Below are the code and all the weights of a small trained network. Each question names an input and a class and asks about switching units off, where a switched-off unit gives its printed mean instead of its output.

import numpy as np


def w(rows, s, z=0):
    codes = np.array(rows[::2]) - 128.0
    scale = np.full(codes.shape[1], s)
    scale[-1] = z or s
    return codes * scale


def f(y):
    return y / 2 * (1 + np.tanh(0.7978845608 * (y + 0.044715 * y**3)))


def log_softmax(a):
    a = a - a.max(-1, keepdims=True)
    return a - np.log(np.exp(a).sum(-1, keepdims=True))


def net(x, mask):
    res = np.array(x, float).reshape(1, 7) / 4 @ E
    y = f(res @ A[0][:, :-1].T + A[0][:, -1])
    res = res + np.where(mask, y, B[0][:, -1]) @ B[0][:, :-1]
    return log_softmax(res[-1] @ U[:, :-1].T + U[:, -1])


A, B = {}, {}
E = w([
[97,147,31,190,120,189,117,111,155],'x0',
[104,157,91,93,91,165,230,79,136],'x1',
[176,111,90,142,84,216,161,186,44],'x2',
[25,175,183,202,120,153,129,57,37],'x3',
[121,2,136,181,49,52,211,66,74],'x4',
[232,118,26,74,140,211,34,32,119],'x5',
[100,126,177,170,123,160,120,116,218],'x6',
],0.0048)
A[0] = w([
[169,93,156,115,120,112,154,205,132,190],'neuron 1',
[86,209,145,110,156,54,132,180,130,164],'neuron 2',
[80,140,167,184,127,175,123,158,172,139],'neuron 3',
[53,97,172,198,120,18,182,83,111,253],'neuron 4',
[113,111,71,155,131,171,145,150,130,170],'neuron 5',
[125,131,146,87,145,119,122,84,121,128],'neuron 6',
[117,122,108,98,128,149,130,107,103,115],'neuron 7',
[98,174,163,150,128,142,116,147,123,101],'neuron 8',
[134,139,138,123,130,132,125,111,122,117],'neuron 9',
[85,133,164,169,101,145,170,125,184,116],'neuron 10',
[115,177,100,113,132,145,148,101,182,165],'neuron 11',
[162,92,145,104,144,161,182,152,143,206],'neuron 12',
[136,129,107,119,126,166,139,93,84,113],'neuron 13',
[116,124,157,144,113,192,196,104,5,165],'neuron 14',
[145,113,147,126,122,132,25,116,85,151],'neuron 15',
[92,161,127,182,131,169,122,169,121,125],'neuron 16',
[114,135,214,111,143,101,98,124,135,192],'neuron 17',
],0.013,0.0036)
B[0] = w([
[103,113,128,39,86,143,189,105,107,182],'neuron 1',
[128,173,154,22,65,125,173,102,136,189],'neuron 2',
[136,166,95,164,169,122,64,110,130,168],'neuron 3',
[140,10,115,39,128,114,204,194,24,246],'neuron 4',
[112,197,102,41,139,108,75,68,58,162],'neuron 5',
[116,194,95,89,100,157,117,123,99,143],'neuron 6',
[110,144,153,130,116,125,97,107,119,140],'neuron 7',
[118,151,130,140,101,136,133,94,186,149],'neuron 8',
[130,129,102,124,119,79,103,157,179,129],'neuron 9',
[158,101,90,153,174,154,66,137,85,166],'neuron 10',
[136,198,105,41,72,116,75,64,90,167],'neuron 11',
[71,173,107,4,123,86,110,114,46,164],'neuron 12',
[129,159,143,114,137,119,116,128,181,156],'neuron 13',
[126,233,147,32,89,126,164,118,202,201],'neuron 14',
[113,120,42,105,160,116,47,99,6,174],'neuron 15',
[157,150,110,109,109,104,74,71,171,156],'neuron 16',
[116,195,85,109,110,141,95,85,122,181],'neuron 17',
],0.012,0.011)
U = w([
[124,251,123,117,129,163,98,75,190,219],'0',
[138,113,175,222,182,165,175,184,199,8],'1',
[156,69,71,180,254,152,81,155,50,69],'2',
[118,87,133,58,114,119,237,179,73,196],'3',
],0.0058,0.0018)

Each question gives the input, the list of numbers given to net, and the class t.
The units are the neurons (one row each of A and B). Each row of codes is followed by its name. A weight is (code - 128) times the scale printed after its matrix; where a second scale follows, it is the last column's (A, B and U).
mask holds one flag per neuron, in row order. A switched-off neuron (its flag False) gives its mean, the last column of its row in B, instead of its output. The means were averaged over made-up inputs and are rounded, as every weight is.
A unit's drop is (log p(t) with every unit on - log p(t) with that unit switched off) / (log p(t) with every unit on - log p(t) with every unit switched off).
The circuit of an input: a set's keep is (log p(t) with only the set's units on - log p(t) with every unit switched off) / (log p(t) with every unit on - log p(t) with every unit switched off). Starting from the 12 units with the biggest drops (on a tie, the unit counted first), units are removed one at a time, each time the one whose removal leaves the highest keep (on an exact tie, the one counted first), for as long as the keep stays at least 0.8.
circuit, biggest first: the units of the circuit, biggest drop first
k most important neurons: the k neurons with the biggest drops, biggest first
drop of u: that unit's drop, to one decimal
input [-1,1,1,0,-2,8,5], class 2: circuit, biggest first -> neuron 14
input [3,-6,-1,0,6,3,-5], class 2: circuit, biggest first -> neuron 2; neuron 15
input [8,-7,-3,7,4,2,0], class 2: circuit, biggest first -> neuron 2; neuron 15
input [1,-4,3,0,-5,5,7], class 2: 3 most important neurons -> neuron 14; neuron 15; neuron 2
input [5,-2,-5,1,-5,8,-3], class 2: 2 most important neurons -> neuron 15; neuron 14
input [4,1,-2,-2,2,-3,3], class 2: circuit, biggest first -> neuron 14; neuron 10
input [-1,-2,-3,3,3,8,-2], class 2: circuit, biggest first -> neuron 15; neuron 2
input [-5,-1,8,-4,7,6,-7], class 0: 2 most important neurons -> neuron 4; neuron 14
input [-4,-4,3,1,-6,-6,-7], class 0: 4 most important neurons -> neuron 4; neuron 17; neuron 8; neuron 16
input [4,8,1,-7,-7,-8,-4], class 0: 2 most important neurons -> neuron 4; neuron 11
input [3,-4,2,-2,1,0,0], class 2: 2 most important neurons -> neuron 14; neuron 2
input [-4,2,1,1,0,7,-7], class 0: drop of neuron 4 -> 1.1
input [5,-3,5,0,1,0,-5], class 0: drop of neuron 4 -> 1.2
input [8,-4,7,8,-2,7,-6], class 0: most important neuron -> neuron 14
input [-1,-5,5,4,-5,1,0], class 0: drop of neuron 16 -> 0.1
input [-4,7,-2,1,-6,-2,1], class 0: drop of neuron 4 -> 0.6
